Below are the code and all the weights of a small trained network. Each question names an input and a class and asks about switching units off, where a switched-off unit gives its printed mean instead of its output.

import numpy as np


def w(rows, s, z=0):
    codes = np.array(rows[::2]) - 128.0
    scale = np.full(codes.shape[1], s)
    scale[-1] = z or s
    return codes * scale


def f(y):
    return y / 2 * (1 + np.tanh(0.7978845608 * (y + 0.044715 * y**3)))


def log_softmax(a):
    a = a - a.max(-1, keepdims=True)
    return a - np.log(np.exp(a).sum(-1, keepdims=True))


def net(x, mask):
    res = np.array(x, float).reshape(1, 5) / 4 @ E
    y = f(res @ A[0][:, :-1].T + A[0][:, -1])
    res = res + np.where(mask, y, B[0][:, -1]) @ B[0][:, :-1]
    return log_softmax(res[-1] @ U[:, :-1].T + U[:, -1])


A, B = {}, {}
E = w([
[161,123,195,32],'x0',
[124,252,114,112],'x1',
[62,63,17,97],'x2',
[93,109,243,114],'x3',
[245,150,129,80],'x4',
],0.011)
A[0] = w([
[184,198,92,90,195],'neuron 0',
[109,225,78,150,221],'neuron 1',
[198,167,147,210,90],'neuron 2',
[138,50,127,111,160],'neuron 3',
[145,43,104,95,195],'neuron 4',
[173,133,158,15,184],'neuron 5',
[119,169,201,220,254],'neuron 6',
[102,88,112,155,127],'neuron 7',
[175,179,156,102,199],'neuron 8',
[65,104,168,163,150],'neuron 9',
[127,117,125,97,150],'neuron 10',
[89,146,61,105,103],'neuron 11',
[66,108,140,176,87],'neuron 12',
[55,57,184,168,181],'neuron 13',
[164,162,165,88,91],'neuron 14',
[137,4,118,126,192],'neuron 15',
],0.014,0.0042)
B[0] = w([
[71,142,172,149,218],'neuron 0',
[78,121,111,180,233],'neuron 1',
[143,67,144,151,191],'neuron 2',
[195,146,106,112,192],'neuron 3',
[212,172,101,160,206],'neuron 4',
[126,180,216,113,237],'neuron 5',
[81,7,117,110,240],'neuron 6',
[134,165,133,101,182],'neuron 7',
[149,99,183,145,211],'neuron 8',
[99,120,57,65,208],'neuron 9',
[175,178,140,141,143],'neuron 10',
[135,151,65,211,193],'neuron 11',
[92,139,143,86,197],'neuron 12',
[111,177,68,74,252],'neuron 13',
[127,120,169,108,192],'neuron 14',
[195,209,84,93,240],'neuron 15',
],0.012,0.013)
U = w([
[58,134,110,48,3],'0',
[103,164,89,240,246],'1',
[250,186,88,117,103],'2',
[156,47,160,201,69],'3',
[150,148,248,105,218],'4',
],0.013,0.0023)

Each question gives the input, the list of numbers given to net, and the class t.
The units are the neurons (one row each of A and B). Each row of codes is followed by its name. A weight is (code - 128) times the scale printed after its matrix; where a second scale follows, it is the last column's (A, B and U).
mask holds one flag per neuron, in row order. A switched-off neuron (its flag False) gives its mean, the last column of its row in B, instead of its output. The means were averaged over made-up inputs and are rounded, as every weight is.
A unit's drop is (log p(t) with every unit on - log p(t) with that unit switched off) / (log p(t) with every unit on - log p(t) with every unit switched off).
The circuit of an input: a set's keep is (log p(t) with only the set's units on - log p(t) with every unit switched off) / (log p(t) with every unit on - log p(t) with every unit switched off). Starting from the 12 units with the biggest drops (on a tie, the unit counted first), units are removed one at a time, each time the one whose removal leaves the highest keep (on an exact tie, the one counted first), for as long as the keep stays at least 0.8.
units of the circuit, in order: the units of the circuit, biggest drop first
top k neurons: the k neurons with the biggest drops, biggest first
drop when u is switched off: that unit's drop, to one decimal
input [-5,5,-3,-4,0], class 1: units of the circuit, in order	neuron 1
input [8,6,7,-8,7], class 4: units of the circuit, in order	neuron 5; neuron 0
input [-2,-5,-5,2,4], class 3: units of the circuit, in order	neuron 6; neuron 2
input [-8,6,-1,2,-5], class 0: top 3 neurons	neuron 6; neuron 12; neuron 9
input [5,7,1,-8,2], class 1: top 2 neurons	neuron 1; neuron 11
input [-2,0,-8,2,3], class 3: top 2 neurons	neuron 6; neuron 2
input [-6,-4,-3,-2,2], class 3: top 2 neurons	neuron 13; neuron 2
input [-1,-4,-2,6,2], class 0: top 2 neurons	neuron 6; neuron 11
input [-7,-3,-1,2,4], class 3: top 2 neurons	neuron 13; neuron 2
input [-3,0,0,2,5], class 4: top 3 neurons	neuron 11; neuron 6; neuron 1
input [-2,4,-8,5,-1], class 3: drop when neuron 6 is switched off	0.2
input [-1,2,1,0,-1], class 1: drop when neuron 9 is switched off	0.1
input [-1,5,8,-6,3], class 1: drop when neuron 2 is switched off	0.0
input [1,7,5,2,-6], class 1: units of the circuit, in order	neuron 11
